Below is a small trained network, with its code and all its weights. Each question gives an input and a class and asks what happens when units are switched off, that is, made to give their printed mean instead of their output.

import numpy as np


def w(rows, s, z=0):
    codes = np.array(rows[::2]) - 128.0
    scale = np.full(codes.shape[1], s)
    scale[-1] = z or s
    return codes * scale


def norm(h):
    return h / np.sqrt((h * h).mean(-1, keepdims=True) + 1e-5)


def f(y):
    return y / 2 * (1 + np.tanh(0.7978845608 * (y + 0.044715 * y**3)))


def log_softmax(a):
    a = a - a.max(-1, keepdims=True)
    return a - np.log(np.exp(a).sum(-1, keepdims=True))


def net(x, mask):
    res = np.array(x, float).reshape(1, 5) / 4 @ E
    u = 0
    for l in range(2):
        y = f(norm(res) @ A[l][:, :-1].T + A[l][:, -1])
        res = res + np.where(mask[u : u + 4], y, B[l][:, -1]) @ B[l][:, :-1]
        u += 4
    return log_softmax(norm(res)[-1] @ U[:, :-1].T + U[:, -1])


A, B = {}, {}
E = w([
[121,146,142,123,151,139,126,134,155,138],'x0',
[151,143,149,136,111,101,124,126,142,139],'x1',
[113,113,32,97,131,98,239,83,151,254],'x2',
[228,27,103,31,165,140,84,69,203,232],'x3',
[74,101,100,184,30,177,45,194,214,244],'x4',
],0.0064)
A[0] = w([
[77,210,119,111,147,21,240,170,128,15,94],'0.n1',
[218,94,200,43,189,143,82,98,89,105,63],'0.n2',
[74,203,38,250,104,147,254,162,92,250,4],'0.n3',
[74,221,111,234,11,223,95,201,104,120,29],'0.n4',
],0.0057,0.0046)
B[0] = w([
[103,161,9,46,41,169,40,141,160,254,253],'0.n1',
[84,70,200,122,127,163,171,165,134,20,203],'0.n2',
[102,32,184,128,77,113,178,25,189,142,240],'0.n3',
[202,112,213,175,238,48,151,206,121,141,252],'0.n4',
],0.0089,0.0048)
A[1] = w([
[116,104,158,130,134,138,2,139,107,157,104],'1.n1',
[129,94,111,87,95,144,80,60,128,181,3],'1.n2',
[190,115,85,98,169,124,217,82,121,113,206],'1.n3',
[196,125,111,89,72,191,61,195,147,121,89],'1.n4',
],0.0086,0.0022)
B[1] = w([
[87,248,84,104,105,112,109,167,78,114,213],'1.n1',
[152,179,73,105,160,133,98,97,60,116,254],'1.n2',
[151,135,182,155,153,89,44,190,120,148,239],'1.n3',
[57,141,100,135,90,195,254,119,126,68,226],'1.n4',
],0.013,0.0049)
U = w([
[74,231,82,96,72,180,144,179,95,52,60],'0',
[180,154,166,150,168,81,78,209,101,163,254],'1',
[127,166,41,54,95,147,94,75,98,240,103],'2',
[88,51,168,176,66,68,211,101,209,166,20],'3',
[148,59,198,88,138,159,117,152,127,7,2],'4',
],0.012,0.0049)

Each question gives the input, the list of numbers given to net, and the class t.
The units are the neurons (one row each of A and B). Each row of codes is followed by its name. A weight is (code - 128) times the scale printed after its matrix; where a second scale follows, it is the last column's (A, B and U).
mask holds one flag per neuron, layer by layer. A switched-off neuron (its flag False) gives its mean, the last column of its row in B, instead of its output. The means were averaged over made-up inputs and are rounded, as every weight is.
A unit's drop is (log p(t) with every unit on - log p(t) with that unit switched off) / (log p(t) with every unit on - log p(t) with every unit switched off).
The circuit of an input: a set's keep is (log p(t) with only the set's units on - log p(t) with every unit switched off) / (log p(t) with every unit on - log p(t) with every unit switched off). Starting from all 8 units, units are removed one at a time, each time the one whose removal leaves the highest keep (on an exact tie, the one counted first), for as long as the keep stays at least 0.8.
units of the circuit, in order: the units of the circuit, biggest drop first
unit that matters most: the unit with the biggest drop
k most important neurons: the k neurons with the biggest drops, biggest first
k most important neurons of layer l: the k neurons of layer l with the biggest drops, biggest first
drop when u is switched off: that unit's drop, to one decimal
input [-2,2,3,8,-8], class 1: units of the circuit, in order => [1.n3]
input [1,-2,6,1,-1], class 1: 3 most important neurons => [1.n3 0.n1 1.n4]
input [5,-6,2,0,7], class 3: units of the circuit, in order => [0.n1 0.n3]
input [-8,-7,-1,3,1], class 0: 2 most important neurons => [0.n3 0.n4]
input [-2,-7,0,-5,7], class 1: 2 most important neurons => [0.n4 1.n4]
input [4,-6,0,-1,3], class 1: 3 most important neurons => [0.n4 1.n4 0.n2]
input [-6,0,7,2,-1], class 1: 2 most important neurons => [1.n3 0.n1]
input [-4,-2,-5,-3,1], class 1: 2 most important neurons => [0.n4 1.n4]
input [-3,6,-3,8,-2], class 4: 2 most important neurons => [0.n2 0.n1]
input [5,-5,7,-1,2], class 3: 2 most important neurons => [0.n3 0.n1]
input [-3,-8,1,-8,3], class 3: 3 most important neurons => [0.n3 1.n3 1.n2]
input [-3,-5,1,0,1], class 3: 3 most important neurons => [0.n1 0.n3 1.n1]
input [-1,7,1,0,8], class 3: 3 most important neurons of layer 0 => [0.n1 0.n4 0.n3]
input [3,-4,0,2,-4], class 4: 2 most important neurons of layer 0 => [0.n2 0.n4]
input [-4,-3,5,0,5], class 3: units of the circuit, in order => [0.n3]
input [8,8,1,-7,2], class 3: 2 most important neurons of layer 1 => [1.n2 1.n3]
input [1,1,-1,4,1], class 0: 2 most important neurons of layer 0 => [0.n3 0.n4]
input [-7,-1,4,0,7], class 3: 2 most important neurons of layer 0 => [0.n1 0.n3]
input [-3,-5,-6,4,7], class 0: drop when 0.n4 is switched off => 0.0
input [7,-5,-5,-6,8], class 1: unit that matters most => 0.n4
